Here is a tiny trained network, its code and every weight. The questions are about switching its units off for an input and a class, where a switched-off unit gives its printed mean instead of its output.

import numpy as np


def w(rows, s, z=0):
    codes = np.array(rows[::2]) - 128.0
    scale = np.full(codes.shape[1], s)
    scale[-1] = z or s
    return codes * scale


def f(y):
    return np.maximum(y, 0)


def log_softmax(a):
    a = a - a.max(-1, keepdims=True)
    return a - np.log(np.exp(a).sum(-1, keepdims=True))


def net(x, mask):
    res = np.array(x, float).reshape(1, 4) / 4 @ E
    y = f(res @ A[0][:, :-1].T + A[0][:, -1])
    res = res + np.where(mask, y, B[0][:, -1]) @ B[0][:, :-1]
    return log_softmax(res[-1] @ U[:, :-1].T + U[:, -1])


A, B = {}, {}
E = w([
[129,91,251],'x0',
[191,83,141],'x1',
[64,86,91],'x2',
[128,128,128],'x3',
],0.018)
A[0] = w([
[88,246,171,127],'n0',
[37,192,114,104],'n1',
[176,25,80,170],'n2',
[48,76,213,80],'n3',
[148,132,231,90],'n4',
[143,110,186,73],'n5',
[176,111,66,205],'n6',
[81,155,83,118],'n7',
[191,66,174,69],'n8',
[42,111,68,99],'n9',
[206,147,64,2],'n10',
],0.013,0.0092)
B[0] = w([
[102,224,155,211],'n0',
[188,54,53,199],'n1',
[109,211,196,209],'n2',
[60,254,137,236],'n3',
[164,71,134,251],'n4',
[179,72,69,193],'n5',
[117,180,72,210],'n6',
[106,72,73,189],'n7',
[128,85,168,214],'n8',
[184,124,83,205],'n9',
[189,149,215,168],'n10',
],0.0097,0.014)
U = w([
[132,172,109,215],'0',
[176,168,164,163],'1',
[184,7,108,2],'2',
],0.014,0.0043)

Each question gives the input, the list of numbers given to net, and the class t.
The units are the neurons (one row each of A and B). Each row of codes is followed by its name. A weight is (code - 128) times the scale printed after its matrix; where a second scale follows, it is the last column's (A, B and U).
mask holds one flag per neuron, in row order. A switched-off neuron (its flag False) gives its mean, the last column of its row in B, instead of its output. The means were averaged over made-up inputs and are rounded, as every weight is.
A unit's drop is (log p(t) with every unit on - log p(t) with that unit switched off) / (log p(t) with every unit on - log p(t) with every unit switched off).
The circuit of an input: a set's keep is (log p(t) with only the set's units on - log p(t) with every unit switched off) / (log p(t) with every unit on - log p(t) with every unit switched off). Starting from all 11 units, units are removed one at a time, each time the one whose removal leaves the highest keep (on an exact tie, the one counted first), for as long as the keep stays at least 0.8.
circuit, biggest first: the units of the circuit, biggest drop first
k most important neurons: the k neurons with the biggest drops, biggest first
drop when u is switched off: that unit's drop, to one decimal
input [0,-7,8,-7], class 2: circuit, biggest first -> n1
input [8,-8,1,0], class 0: 2 most important neurons -> n3; n10
input [6,7,5,5], class 1: 2 most important neurons -> n3; n2
input [0,-2,8,-4], class 2: 4 most important neurons -> n1; n0; n9; n7
input [-8,7,-1,-3], class 1: 3 most important neurons -> n10; n2; n3
input [-1,-6,3,3], class 2: circuit, biggest first -> n1; n3
input [5,8,3,3], class 1: 4 most important neurons -> n2; n3; n1; n7
input [-2,8,5,8], class 0: 2 most important neurons -> n6; n4
input [-6,-3,2,7], class 2: circuit, biggest first -> n3; n1
input [8,2,-2,5], class 2: 2 most important neurons -> n4; n5
input [-7,3,-6,-5], class 1: 2 most important neurons -> n10; n3
input [-8,7,-5,-2], class 1: drop when n10 is switched off -> 1.6
input [7,7,7,-6], class 1: drop when n3 is switched off -> 1.5
input [3,6,4,0], class 1: circuit, biggest first -> n2
input [8,6,5,-2], class 1: drop when n2 is switched off -> 0.2
input [3,8,6,2], class 1: drop when n2 is switched off -> 0.4
